Each row is followed by its class. Each block has new classes.
[ 1.03 -0.05 -0.36  0.18 -0.52 -3.76  0.47  0.67 -0.86 -0.56 -0.55  0.35
 -0.84  0.68  0.08  1.03  1.23  1.84  0.62  0.80  0.44 -0.56  0.19  0.00
 -0.04 -0.03  0.16  0.46 -0.69  0.93 -1.00  0.03 -0.77 -2.00  0.70 -0.11
 -0.16 -0.54  0.51  2.37  0.15 -2.30  0.66  0.81  0.40  1.11 -0.67 -0.45
  0.08 -0.66 -0.80 -3.69  0.01  0.34  0.48  1.49  0.66  0.37  2.41 -0.04
 -0.32  1.87 -0.17  1.00 -0.55  0.46  0.24  0.30 -0.76  0.38 -0.33]	N
[ 1.53 -0.10 -0.45 -0.11 -0.32 -1.18  0.93  0.28  0.23 -0.04  0.18 -0.46
 -0.39 -1.56 -0.06  0.22  0.88 -0.01 -1.63  0.98  0.95 -0.89 -0.07 -3.02
 -0.56 -0.23 -0.73 -0.41  0.81 -0.09 -0.62  0.22  0.04 -1.48  2.20  0.51
 -0.18  0.08 -1.29  0.70 -0.22 -0.87 -0.67 -1.36  0.23  0.45  0.21 -0.25
  0.45 -0.53  0.60 -0.13  0.31  0.54  0.33  0.82  0.54  0.59  1.52  1.84
 -0.57 -0.63  0.43  0.21  1.17  0.75 -0.25 -0.06  0.16  0.89  0.08]	M
[ 1.68  0.56  0.05  0.21 -0.18 -6.86  0.59  0.78  0.22  0.22  0.01  0.33
 -0.10  0.16 -0.65  1.53 -0.03  0.63 -0.27  0.35 -0.08 -0.55  0.25  0.28
 -1.08  0.18  0.68  0.61  0.05 -1.13  0.60 -0.05 -0.71  0.50  0.51  0.35
 -0.63 -1.55  1.13 -0.26  0.76  0.69  0.04  0.14  0.13 -0.50 -0.96 -0.07
  0.52 -1.18  0.67  0.21  0.04  0.93 -0.72  0.40 -0.30 -0.92 -2.88  4.52
  0.79  0.51 -0.31 -1.14 -0.33  0.28 -0.42  0.37 -0.82  0.53  0.44]	L
[-0.26 -0.55 -1.33  0.20 -0.42 -6.46  0.52  0.41 -1.05 -0.32  0.66  0.23
  0.26  0.21 -0.56  0.82 -4.31  0.86  0.14 -0.22 -0.13 -0.68 -1.56  0.67
  0.18  0.41  1.17  0.52 -0.16 -0.55  0.15 -0.05  0.52 -0.18 -0.75 -0.52
 -0.11 -0.68  0.36 -1.39  0.43  0.04 -0.24 -0.36  0.35  0.11 -2.19  0.03
 -2.96 -0.26  0.23  1.21  0.25  0.48  1.15 -0.84  1.29  0.89 -3.00  2.48
  0.17  1.96 -0.46 -1.06  0.07 -0.01  0.32  0.61  0.22  0.17  0.12]	L
[ 0.64  1.16 -0.95  0.11 -1.07 -6.86  0.71  1.05 -2.72 -1.68  0.19  0.59
 -0.36  0.58  0.40  1.73  2.09  0.94  0.16  0.18  0.82 -0.79 -0.44  0.23
 -0.44  0.31  1.82  0.91  0.44  0.30  0.39 -0.15  0.58 -1.32  0.09  0.19
 -0.80 -0.42  0.78 -0.13 -0.39 -0.49  1.47  0.66  0.43  0.59 -0.32  0.14
 -0.06 -1.11  0.24 -1.00  0.84 -0.10 -0.33 -0.45  0.51 -0.92 -1.66  1.95
  0.46  3.47 -0.19 -0.48  0.23 -0.08 -0.43 -0.24 -0.64 -0.09  0.82]	K
[ 0.68  0.29 -1.12  0.03 -0.71 -6.86  0.72 -0.92 -0.37 -0.60  0.22  0.44
 -0.37  0.08 -0.64  1.02  1.15  2.23 -0.78  0.74  0.30 -1.17 -0.89  1.38
  0.24  0.59  0.41  0.57  0.13  0.35  0.92  1.23  0.19  0.33  0.14  0.76
 -0.74 -0.89  0.83 -1.21  0.27  0.05 -0.29 -0.11  0.27 -0.34 -1.15  0.18
  0.09 -0.53  1.09  1.72 -0.32  0.75 -1.12 -0.85  0.29 -1.69 -3.47  4.08
  0.59  2.31  0.58 -0.64 -0.06  0.66  0.82 -0.23  0.14 -0.44  0.08]	L
[-0.06  0.07 -1.05  0.38 -0.25 -2.09 -0.95  0.95 -0.41 -0.23 -0.17 -0.88
 -0.75  0.02 -0.09 -0.48  1.68 -0.46  0.41  0.50  1.77  0.50  1.96 -1.08
 -0.80 -0.03 -0.18  0.21  0.32  1.17  0.51  0.09  0.55 -2.87  0.84 -0.28
 -0.38 -0.05 -0.72  0.84 -0.31 -1.41 -0.23 -1.17  0.40  0.47 -0.57  0.15
  0.34  0.71 -1.16 -1.52 -0.42 -0.50  0.05  1.00  0.61  1.45  1.78 -0.97
  0.12  1.16 -0.70  0.70 -0.11 -0.65  0.50 -0.16  1.30  0.16  0.12]	B
[-0.22  0.20  0.23  0.46  0.23 -6.86  0.29  0.15 -0.83  0.01  0.00  0.29
 -0.56  0.52 -0.16  1.62 -0.33  0.09  0.17  0.40 -0.53 -0.52  0.66  0.15
  0.01  0.74  0.75  1.09  0.03 -0.31  0.71  0.08  1.29 -1.97 -0.33  0.75
 -0.64 -1.55  2.30 -0.50  0.53  0.73  0.92  0.35  0.34  0.83 -1.16  0.75
  1.39 -2.37  0.34 -0.63  0.55  0.30 -0.82  0.13  0.30 -0.29 -2.94  2.60
  0.40  2.92  0.10 -0.80  0.29 -0.41  0.66  0.23  0.30 -0.40  1.54]	R
[ 1.22  0.09 -0.60  0.01 -0.26 -5.75  0.44 -0.47 -0.51 -0.16 -0.44  0.37
 -0.20 -0.05 -0.20  0.65  0.69  1.02 -0.58  0.94  0.34 -1.09 -0.62  0.54
 -0.43  0.34  0.08  0.11 -0.07 -2.29  0.06  0.75 -0.47  0.73  0.01  1.11
 -0.24 -1.03  0.24 -0.66  0.27  0.12 -0.60 -0.64  0.84 -0.46 -0.01 -0.30
 -0.44 -1.12  0.04  1.58  0.35  0.47 -1.13  0.11  3.32 -0.94 -3.25  4.00
  0.67  1.69  0.47 -0.56  0.39  0.69  0.01 -0.40  0.77  0.17 -0.20]	L
[-0.10  0.21 -0.12 -0.22 -0.49 -4.32  0.05 -0.06  0.25 -0.66 -0.05  2.49
 -0.58 -0.39  0.20  1.11  0.84  0.52 -0.43  0.14  0.24 -0.83 -0.14  0.51
 -0.13  0.30  1.21  0.48 -0.25  0.18  0.41 -0.79  0.07 -1.54  0.06  0.64
  1.56 -0.75  0.65  0.45  0.19 -0.62  0.17  0.23  1.06 -0.21 -0.39  0.19
  1.09 -1.64  0.29 -0.55  0.11  0.63 -0.60  0.34  0.21 -0.36 -2.21  2.45
 -0.20  2.07 -0.44  0.04 -0.10  0.14  0.96  0.49 -0.38  0.27 -0.12]	L
[-0.37 -0.66 -0.09 -0.03 -0.32 -4.58  0.09 -0.01 -1.97  0.07  0.14  0.12
 -0.26 -0.20 -0.28  0.90  0.94  0.56 -0.05  0.85 -0.33 -1.27 -0.32 -0.07
 -0.56  0.57  0.00  0.23 -0.58 -0.55  0.14  1.18  0.03 -1.85 -0.86  1.69
 -0.41  0.50  0.52  1.03  0.10 -1.46  0.37  1.50  0.00  0.85  0.12 -0.47
  0.26 -0.57 -0.50 -1.06  0.05  0.18  0.08  1.94  0.59 -0.56 -0.44  1.99
  0.03  1.88 -1.48  0.41 -0.89 -0.32 -0.33 -0.25 -0.43  0.19  0.08]	N
[-0.48 -0.36 -1.42  0.19 -0.54 -2.54  0.69  0.80 -0.52  0.30  0.90 -0.61
 -0.34 -0.74  0.45 -0.43 -0.59  0.32 -0.62  0.75  0.13  0.32  0.00 -1.53
 -0.40 -0.37 -0.43 -0.81  0.13  0.07  0.30  0.00  0.18 -1.50  1.89 -0.59
  1.45  0.40 -0.77 -0.56 -0.06 -0.98 -0.90 -0.57 -0.21 -0.23 -1.09 -0.91
  0.93  1.05 -1.64  0.28  0.12 -0.57  0.16  0.75  0.21  2.44  0.85 -1.79
  0.91 -0.27 -0.04 -1.22 -0.36  0.55  0.22 -0.15  1.54 -0.14 -0.18]	M
[ 0.11  0.48 -1.41  0.62 -2.85 -5.86  0.16 -0.17 -0.20  0.43 -0.08  0.30
 -0.13  0.12 -0.26  0.33  0.37  0.92  0.30  0.82  0.21 -1.06 -0.17  0.40
 -0.60  0.25  0.78  0.49  0.32 -0.85  0.17 -0.63 -0.05  1.00  0.01  0.66
  1.38 -1.77  0.78 -1.02 -0.08 -0.70  0.62 -0.20  0.21  0.43 -0.31 -0.01
  0.44 -0.65  0.74  0.89  0.18  0.11 -1.42 -1.37  0.51  0.03 -2.55  2.78
 -3.77  1.98  0.11 -0.84 -0.11  0.48 -1.13  0.14 -0.30  0.51  0.12]	L
[ 0.95 -0.01 -0.32  0.38 -0.37 -4.16  0.01 -0.28 -0.02  0.55  0.11  0.33
  0.03 -1.24  0.09  0.41 -1.56 -0.71 -1.17  0.29  0.12 -0.04  0.57 -0.28
 -0.79  0.02 -0.98  0.53 -0.37 -1.46  1.52 -0.13 -0.06  2.33  1.09  1.26
 -0.90 -0.77  0.53 -1.91 -0.15  0.07 -0.04  0.98  0.12 -0.70 -0.82 -0.85
  1.00 -0.35  0.85  0.26  0.14 -0.05 -0.91  0.38 -1.78 -0.14 -2.78  1.64
  1.15  0.48  0.76 -0.10  0.62 -0.09 -0.23  0.01  1.11 -0.97 -0.94]	R
[ 0.63 -0.01 -0.25 -1.63 -0.32 -3.15 -0.38  0.35 -0.09 -0.26 -0.18 -0.03
 -0.64 -0.35  0.18  0.14  0.43 -0.19  0.15  0.65  0.14 -0.15 -0.05 -0.60
 -0.52 -0.31 -0.21 -0.35 -0.11 -0.28 -0.24 -1.02 -1.39 -1.00  1.37 -0.78
  0.96 -0.21 -1.00  0.59  0.56 -1.28 -0.52  0.28 -0.33 -0.30 -0.34 -0.78
 -0.40 -0.78 -0.68  0.05  0.32 -0.33  0.18  0.65  1.00  0.63  0.07  0.41
  0.52  0.37 -0.44  0.05 -0.20 -0.09  1.04  0.57  1.35 -0.02  0.08]	M

Each row is followed by its class. Each block has new classes.
[-1.90  0.49 -0.34 -0.61 -0.63  0.30  0.50  0.75  0.04 -0.24  0.43 -1.53
  1.71  0.15  0.11 -0.55  0.24  0.12  0.23  0.65 -0.58 -0.24 -0.51 -0.28
  0.73 -0.48 -1.32 -0.05 -0.37 -0.32 -0.53  1.39 -0.39 -3.66 -1.23 -0.03
 -0.34  0.39  0.17  0.81  0.02 -1.69 -0.49 -0.12 -0.05 -0.53 -0.32 -0.36
 -0.05 -0.85 -1.05  0.01 -0.15  0.19  0.26  0.42  0.73  0.32  0.31  0.85
 -0.49 -0.17  0.83 -0.46  0.27  0.34  0.85 -0.49  0.04 -0.75  0.90]	j108
[-0.57 -0.01  0.82 -0.12  0.92 -0.14  0.01 -0.42 -0.47 -0.40  0.49  0.28
 -2.06  0.23 -0.37 -0.11 -2.04 -0.10 -0.68 -0.51 -1.08  0.50  0.05 -0.06
  0.41  0.63  0.29 -0.65 -0.48 -0.69 -0.12 -1.40  0.02 -0.07 -0.11  0.61
  0.55  0.28  1.02 -0.86 -0.13  1.84 -0.22 -0.36  0.29 -0.15 -0.07  1.64
 -1.39  0.54  1.19 -0.53 -0.25 -0.19  0.40 -0.08 -0.11 -1.10 -1.25 -0.24
 -0.04  0.26  0.68 -0.24  0.90 -0.36  0.36  0.48 -0.31  0.41  0.07]	j306
[-0.47  1.14 -1.00  1.11  0.11 -0.50  0.07  0.96  0.52 -0.01  0.08 -0.51
  2.23  0.23  0.20 -0.06  2.00  0.27  0.32  0.18  0.40  0.21 -0.16  0.61
  0.00 -1.06  0.31  0.20  0.43  1.18  1.47  0.36  0.45  0.34 -1.46  0.51
 -0.43  0.33 -1.06  0.28 -0.85 -1.53 -0.10 -0.84  0.57 -0.10  0.78 -1.51
  0.45  2.29 -1.65  0.01  0.69 -0.12  0.25 -0.12  0.27  0.57  0.87 -0.44
  0.04 -0.59 -1.06 -0.93 -0.20 -0.13  0.34  1.56 -0.15  0.48  1.98]	J250
[ 0.58  0.54  0.10 -1.28  0.64 -0.70  0.03  0.13 -0.18 -0.21 -0.38  0.62
 -1.51  0.26 -0.26  0.60 -1.07 -0.86  0.07  0.12 -0.34  0.32  0.60 -0.45
  0.70 -0.05  0.59 -0.24 -0.07  0.35  0.91 -0.27 -0.09 -2.37  0.05  1.27
  0.25  0.12  0.44 -1.12 -0.61  2.25 -0.52 -0.04  1.17  0.41  0.29  1.12
 -1.84  1.22 -0.13 -0.15 -0.57 -2.44 -0.05 -0.44  0.31 -0.62 -1.38  0.57
  0.50 -0.30  1.86 -0.76  0.53  0.08  0.30  0.44 -0.14  0.71 -0.97]	j306
[ 1.24  0.45  0.29 -0.90  2.27 -0.10 -0.28 -0.26 -0.16 -0.16  0.15  0.73
 -1.92 -0.09 -0.14  0.67 -0.59 -0.57 -0.60 -0.65 -0.86  0.48  0.21 -0.76
  0.51  0.87  0.39 -0.42 -0.07 -0.61  0.73 -1.12  0.07 -0.88  0.86  0.70
  0.19  0.29 -0.07 -1.14  0.39  1.55 -0.46 -0.16  1.71 -0.47  0.45  1.60
 -1.48  1.36  0.67 -0.18 -0.53 -2.44  0.12 -0.10  0.31 -0.91 -1.19  0.57
  0.31 -1.16  1.61 -0.42  0.41 -1.09  0.45  0.57 -0.46  0.76 -1.35]	j306
[-1.37  0.01 -0.10 -0.06 -1.34 -0.45  0.47  0.16 -0.13 -0.30 -0.50  0.16
  0.17  0.58 -0.03 -0.21  0.19  0.10 -0.04  0.30  0.08 -0.21 -0.20  0.31
 -0.15  0.46 -0.29  0.14 -0.10  0.27  0.19  0.93 -0.02 -1.48 -0.30  0.17
  0.21  0.42  0.32  0.46 -0.38 -0.94  0.32 -0.20 -1.21  0.55 -0.81 -0.66
  0.47 -0.94 -0.62  0.09  0.47  0.27  0.20  0.38 -0.09  0.28  0.28  0.34
  0.05  0.32  0.38 -0.96 -0.12  1.00 -1.14 -0.59  0.21 -0.34 -0.79]	j108
[ 0.44  0.51  0.06  0.37  1.46 -0.62 -0.27 -0.23 -0.27  0.00  0.19  1.28
 -2.26  0.31 -0.23  0.85 -0.90 -0.26 -0.22  0.50 -0.53  0.19  0.31 -0.10
  0.23 -0.04  0.14  0.04 -0.25 -0.25  0.29 -0.80  0.30 -1.69  0.28  0.81
 -0.24 -0.12 -0.89 -1.20 -1.03  1.02 -0.16  0.10  0.49  0.37  0.89  0.82
 -0.61  0.69  0.49 -0.31 -0.39 -1.78  0.16 -0.18 -0.46 -1.45  0.21 -0.09
  0.22 -0.47  0.96 -0.73  0.25 -0.65  0.18  0.71  0.22  0.44 -1.36]	j306
